In the rows, zero is written as 128.
Each row has a class, written after it.
[148 132 139 129 136 158 110  90 113  98 137 121 145 127 132 121 126 111
 104  66 154 139 134 108 153 106 137  94 125 132  88 119 112 120 104 128
 135 145 148] : Y
[138 125 156  91 187 125 144 130  89 114 106 201 128 142  87 122 131 112
 153 123 165 158 133  93 106 132 164  60  84 136  78  98 139 157 176  77
 147 197 148] : Y
[115 147 134 135  86  85  90 116  71  89 115 122 121  96 148 117 152 154
 146 168 154 146 100 156 150 125  76 157 155 104 118 123 132 102 142 125
 107 107 109] : Y
[121 123 117 107 192 135  88  98 106  94  93 133 109 118 120 115 136 138
  88  93 183 131 138  84 156  82 144  82 130 169  78 146 121 129 105 117
 165 220 149] : Y
[129 146 142 126 113 102 118 133 112 127 117 139 113 120 130 116 130 151
 157 158 146 134 113 135 119 125 113 143 145 135 131 123 132 130 151 142
 118 134 141] : X
[105 100 130 121 141 118 162 162 121 134 120 144 153 147 104 148 147 115
 155 153 109 155 107 136 104 166 111 151  71 101 151 120 152 111 168  88
  94 116  68] : C
[148 168 174  88 163 102 140 106  90  92 130 170 129 122 111 126 133 135
 162 119 208 163 134 104 129  88 140 111 145 105  63 116 143 159 155 107
  95 193 145] : X
[ 94 107 131 115 118 122 133 191 147 129 148 146 111 120 125 143 102 114
 142 188 122 111 153 140  99 170 171 137 129 138 137 142 129 184 129 111
 172 120 140] : V
[100 139 135 131 121  93  87 143 102  96 116 117 112  99 145 117 134 149
 130 161 157 117 126 131 139 125 119 150 167 141 132 147 139 127 125 126
 131 134 122] : L
[169 121 159 152  76 210 144 137 160 106 228  97 192 153 149 147  91  61
 105  59 101 124 153 140 152 171 174  98 112 101 118 127  92 149  90 119
 150  41 159] : L
[148 130 106 139  98 133 181 117 151 154 149 123 145 138 117 166 139 128
 158 126  83 140 128 159 113 141 114 159 101  79 163 108 125 102 141 149
  91  80 102] : X
[142 144  94 151  71 128  91 112 149 131 155  92 110 103 157 126 102 132
 117 139 112  94 146 160 164 118 136 143 202 138 139 150 101 128  68 190
 162  87 168] : C
[101 108 119 102 188  96 143 138 113 149  77 168 113 133  90 136 150 146
 142 152 128 135 122 108  96 130 119 113  88 141 141 133 163 112 173 101
 112 192 105] : T
[102  97 134 155 120 113 109 171  91 137  90 135 116 138 139 104 153 152
 140 172 115 144  76 137 114 166  81 136  76 161 154 134 141  99 179 106
 126 106  94] : F
[ 75 121 129  96 148  81 125 169 125 107 106 146 100  94 120 127 120 145
 134 176 160 108 149 110 104 120 143 157 155 147 143 166 152 170 142 111
 143 181 115] : P
[148 116 143 129 138 169 140 116 142 104 157 120 153 143 127 128 115 100
  96  62 131 130 150 104 142 130 147  98 109 129 109 141 122 144 112 113
 139 129 140] : P
[174 126 129 132 117 153 161 142 127 162 146 164 132 154 111 134 120 103
 157 138  87 150 124 150 115 164 143  76  98 113 128  98 128 135 164 116
 136  91 167] : R
[ 93 115 137 119 119 106 146 176 149 120 134 117 129 127 124 137 108 126
 139 159 138 105 132 124 105 149 146 172 136 119 156 159 142 165 138 117
 124 126  99] : G
[139  99 149 132 156 152 110 149  89 122 120 168 126 158 115 109 130 103
 129 136 135 163 112 123 138 166 135  57  69 157  80 113 122 133 170  85
 180 147 153] : C
[112 136 141 133 129 138  74 111 122  79 141  85 126 104 162 110 111 133
  91  91 182 108 145 102 156  95 143 126 175 172  94 173 113 142  71 148
 154 158 150] : F
[ 91 104 133 118 175 132 111 139 136  96 118 101 139 127 128 129 134 122
  94 101 161 124 135  96 128 131 134 147 108 150 119 162 141 135 101 102
 113 169  94] : V
[159 153  82 137  94 139 136  65 117 129 144 100 142 101 132 163 154 127
 120 102  94 155 147 167 152  88  98 132 134  85 118  94  95  64 100 167
 111  96 135] : R
[177 113 139 141 139 187 155 109 133 137 153 145 153 172 107 136 126  99
 127  75 105 161 128 122 129 150 143  70  63 127 100 100 111 120 144 114
 137 124 154] : X
[186 175 139 140  94 129  99  74 104 112 153 125 123 117 151 107 113 126
 133  96 153 134 132 144 178  94 133 102 196 119  80 121 112 128  93 170
 122 105 184] : C
[109 107 147 107 205 116 129 164 125 127  86 149 114 151 106 105 121 131
 121 123 166 125 117  78 107 128 153 114 108 163 121 162 157 156 156  87
 126 201 120] : G
[116 127  82 159  86 127 111 123 169 156 130  71 105 107 161 126 123 153
 110 132  92  89 134 149 139 121 114 179 164 147 182 153 108 113  89 194
 142  97 128] : X
[131 127 150 122 147 107 126 149 113 139  98 162 108 128 118  94 128 144
 141 138 138 126 114 109 108 132 124 114 126 157 142 129 153 143 164 113
 128 145 143] : P
[120 114  99 159  47 164 134 182 185 169 188  94 129 123 146 141  74 107
 141 175  51  83 150 174 116 183 154 148 161 123 185 142 109 156  98 159
 172  28 157] : R
[116 131 160  80 220 103 135 128  86 109  83 192 114 137  83 115 140 138
 144 133 198 160 132  79 103 106 153  82  90 153  67 117 146 157 183  77
 132 252 141] : X
[153 126  85 149 114 172 142  93 149 139 138 104 130 136 131 154 142 113
  96  83  78 138 134 146 154 123 120 112 101 123 127 112  95  86 106 153
 132  93 136] : E
[119  96 122 104 157 157 169 159 150 137 149 161 138 145  92 163 119 102
 144 141 113 144 155 122  96 159 173  99  70 123 116 122 116 160 152  95
 166 164 131] : X
[114 119 111 143 122 110 124 102 132 139 107  98 130 127 130 133 149 152
 118 119 111 113 115 130 131 126  90 150 123 126 161 143 145  91 125 150
  87 125  94] : T
[142 146 143 114 152  88 128 123  86 139  86 180 111 128 115  99 149 153
 163 153 155 145 101 117 118 121 110 109 125 127 120 102 147 127 177 107
 104 152 134] : Y
[143 123  89 151 108 168  93  96 153 123 156  79 120 111 151 137 121 116
  79  89 103 111 161 143 163 113 146 121 151 150 116 142  91 117  50 173
 164 109 164] : V
[ 78  81  74 148  68 143 120 162 160 148 154  94 124 100 131 170 120 121
 120 178  44 101 153 174 105 166 121 165 115 136 190 146 108  98 104 157
 175  87 117] : T
[178 164 118 144  61 119 144 121 135 155 162 139 118 125 129 130 107 130
 163 161  95 117 138 172 130 130 143 129 175 102 139 106 111 138 127 169
 131  66 183] : G
[173 146 163 143  80 154 150 131 133 123 184 133 150 151 137 124 102 111
 160 121 125 135 126 148 135 162 139 119 135  99 117 124 123 158 136 134
 112  71 162] : X
[ 72 131 138 112 144  49 123 139  94  86  68 105 146 109 132 131 179 168
 140 135 170 132  89 116 115 112  71 216 126 104 175 141 168  83 152 119
  40 147  25] : L
[ 82  73 137 122 191 117 136 197 103 152  72 177 120 150 102 109 148 136
 142 173 123 148  93 102  77 173 125 108  41 178 146 132 150 127 200  61
 141 175  90] : F
[ 63  97 137 124 153 105 138 191 118 126  82 136 121 139 116 126 146 138
 138 164 122 137  90 115  92 170 100 167  75 149 166 136 162 119 185  88
 100 137  68] : E
[119 142  89 165  77 111  73 118 137 140 112  56  96  91 178 100 123 166
 103 129 113  91 110 153 163 104  84 180 205 150 175 168 127  97  79 196
 117  81 131] : R
[162 179 122 145  82  91 111  78  99 125 119 116 118  99 146 127 159 162
 148 123 128 133 119 154 148  87  92 149 176 103 140  94 128  81 120 177
  84  84 136] : L
[109  78 121 110 188 182 140 153 159 113 146 134 139 154 103 151 110  94
 100 100 135 132 161  96 118 152 180  85  71 155  99 159 115 162 120  90
 186 197 135] : X
[104 112 100 122 111 122 127 161 136 134 135 138 122 114 123 146 129 127
 138 177 105 114 141 151 117 142 129 149 136 128 153 140 131 134 125 137
 147 117 126] : H
[141 110  85 149 104 165 133 103 148 119 155  83 145 130 129 166 135 105
  99  99  83 135 148 153 145 127 127 134 106 109 129 134  92  89  93 148
 145 103 121] : G
[126 111 121 144 179 140  68 103  91 106  84 114 113 127 144  95 153 146
  80  87 164 143 105  95 157  97 103  90 108 192  89 156 117  92 114 122
 145 186 133] : F
[106 108 132 102 158 137 147 136 120  87 140 140 152 118 103 157 134 109
 116 113 142 151 153 112 118 124 137 127  97 116 109 142 133 131 132  87
 127 168 106] : P
[100 105 103 119 129 118 131 167 137 148 117 146 110 124 116 141 129 129
 139 188 103 106 138 141 103 153 139 134 118 143 157 134 134 141 144 130
 163 131 129] : H
[148 114 123 141 133 166 124 111 126 121 145 122 150 136 119 144 142 109
 113  86 106 141 140 129 136 133 139  94  98 128 119 104 110 101 114 125
 146 116 139] : L
[145 132 101 146 101 150 120  84 114 109 143  86 153 120 138 150 150 122
 107  94 106 155 128 153 157 111  90 130 116 100 115 117 107  74 105 143
 109 100 119] : R
[160 148 185 120 152 121 122 129  82 128 111 180 130 158 122  80 136 131
 149 133 171 147  99 107 129 134 119  80 116 144  91 102 152 143 180  97
 106 145 161] : H
[122 105  83 157 100 148 115 135 179 151 134  69 113 131 149 128 110 129
  90 109  84  85 137 136 138 132 134 154 143 150 174 167 109 122  86 171
 160  96 127] : G
[111 127 148 127 116 139 134 128 136  94 153  85 168 130 132 139 117 115
 117 100 142 127 131 119 134 139 118 155 126 106 129 142 138 128 113 114
  96 112 100] : R
[122  69 122 122 199 156 146 150 109 153 100 176 140 166  81 131 151 113
 122 125  99 159 114 109 105 166 126  66  27 149 119 125 145 108 177  67
 132 183 115] : T
[155 140 136 155  91 126 134  80 119 139 129 105 148 138 134 127 148 143
 132  94 107 134 105 141 138 122  79 139 121 104 146 110 141  77 130 160
  63  87 116] : T
[151 147 126 121 128 109 169 116 121 141 116 139 138 137 117 141 144 128
 156 123 115 148 118 136 117 129 111 132 113  90 142 108 150 114 159 126
  72 109 110] : R
[184 122 114 170 123 170 102 125 149 176 134 122 106 151 157  86 108 127
 108  83  94 103 114 128 146 136 145  70 144 184 140 145 116 135 102 166
 168  86 195] : F
[ 86 177 168  83 120  31 129 152  84  94 107 174 104  82 126 117 122 164
 193 213 207 118 135 125 103 111 141 174 206 100 128 127 166 179 165 112
  95 164 118] : Y
[ 74  84 111 126 172 139  94 140 148 123 103  93 118 121 131 122 127 137
  80 110 139  97 138  93 132 124 127 131 118 178 142 185 138 124 101 129
 150 190 110] : T
[111 135  93 154  71 112 103 115 149 124 141  70 126 100 155 137 117 141
 118 140 107  95 132 159 151 122 111 189 185 121 164 152 114 109  75 186
 124  81 114] : C
[141 134 117 126 144 115 117 123 138 165 114 153  91 123 119 112 110 143
 128 142 125  94 142 121 126 120 153  90 162 162 135 142 138 148 125 152
 152 159 182] : T
[159 114 153 152 137 142 129 146 135 174 120 146 125 167 133  84 118 130
 136 109 108 112  94 117 128 167 118  93 115 152 156 142 162 136 155 128
 103 100 153] : T
[ 94  99  95 156  93 133 131 159 182 146 140  68 137 123 148 144 123 133
 114 123  73  82 132 145 119 160 129 193 142 122 217 158 137 113  91 154
 117  64  79] : L
[156 111 150 123 177 131 166 140 102 164  96 195 140 167  95 106 147 116
 159 120 117 159  92 110 101 166 122  78  50 122 127  87 151 123 203  73
 103 133 121] : Y
[190 137 128 167  92 148 169 108 133 172 142 137 154 161 128 127 138 126
 155 103  73 141  98 153 119 154 108 114  91 108 157  94 122  92 148 146
  80  42 134] : F
[145 146 132 123 146 130 138 141 140 148 119 153 100 132 126 109 112 129
 137 127 133 115 126 118 128 129 154 112 155 145 130 134 137 158 135 133
 122 129 161] : E
[217 151 181 151 135 179 120  78 109 104 159 127 154 181 135  90 113  99
 109  33 164 150 116 103 173 121 142  50 124 126  55 120 119 142 122 119
 111 120 187] : G
[126 159 148 149  63  73 126 117  88 121 112 115 140 113 148 116 165 164
 166 162 133 137  79 164 129 128  44 203 148  87 166 103 160  83 158 154
  36  58  81] : H
[ 93 146 123 138  68  77  85 173 121 122 131 113  91  81 159 116 115 164
 156 201 132  89 127 160 129 132 121 186 214 135 175 151 142 143 115 163
 142  82 134] : L
[158 127 133 119 198 164 171  93 130 129 110 145 148 167 102 138 150 105
 108  37 131 163 120  93 133 117 129  87  65 118  97 106 139 103 146 100
  81 155 114] : E
[109 123 159 121 125 124 138 137 123  90 147 112 165 134 126 140 123 110
 139 117 156 141 121 122 132 147 123 159 122  99 120 141 145 131 127 106
  89 119  84] : C
[213 163 118 144 123 173 127  41 119 138 152 134 145 145 132 121 139 113
 104  54 119 141 145 132 170  88 128  63 134 119  78  87  97  98  98 164
 122 113 190] : H
[130 102 120 130 167 137 127 108  95 119  91 141 134 133 105 126 167 133
 108  97 116 166 112 111 121 119  91 104  61 142 117 113 130  79 156  99
 121 160 107] : P
[ 84 119 133 116 130  95 134 152 125 122 106 122 135 114 132 125 141 142
 144 150 142 120 112 118 108 139 105 180 125 113 165 136 150 124 146 110
  95 127  72] : Y
[ 79 139 100 122  96  87 111 172 126 142 113 131  83  84 142 125 124 156
 145 211 113 107 128 160 114 131 119 181 178 144 164 138 124 131 134 146
 144 112 135] : E
[144 148 153 125 139 122 137 146 116 143 112 157 110 140 129  97 125 130
 148 126 138 136 102 121 126 139 127 116 133 139 124 120 148 142 162 118
  99 118 148] : E
[133 150 136 146  79 120  84 122 131 113 146  95 116 114 169  97 112 143
 118 137 149  88 130 138 162 122 119 149 200 145 135 158 130 151  92 173
 132  97 156] : H
[105 106  59 167  86 151 102 105 157 136 130  42 123  95 158 151 137 135
  76 107  77 108 139 159 155 113  94 169 136 133 168 147  93  71  70 185
 145  90 106] : R
[ 77 114  46 131 129 117 104 104 159 117 107  63 119  78 142 159 140 144
  82 113 110  90 157 131 145  87 117 189 156 138 169 166 109  86  58 179
 140 151  91] : Y
[137 149 164 113 133 113 100 106  51  66 136 164 139 110 126 130 148 123
 148 144 190 180 125 127 139 111 116  90 118 128  40 112 110 122 153  98
 129 170 150] : F
[182 148 125 170  75 198 138  75 154 119 184  72 165 146 154 137 119  97
  93  31  94 130 130 145 176 128 117 123 128 105 117 112  95  94  76 169
  98  41 150] : E
[109  87 115 142 151 130 119 155 116 139  94 124 121 144 109 124 143 134
 117 146 106 135 102 125 110 153 112 128  74 151 142 134 124 104 158 107
 145 144 110] : G
[120  74  85 141 185 150 151 140 157 172  82 127 123 167 104 140 160 125
 103 105  69 129 119 108  98 155 118 123  37 158 171 120 139  91 138 117
 123 134  92] : V
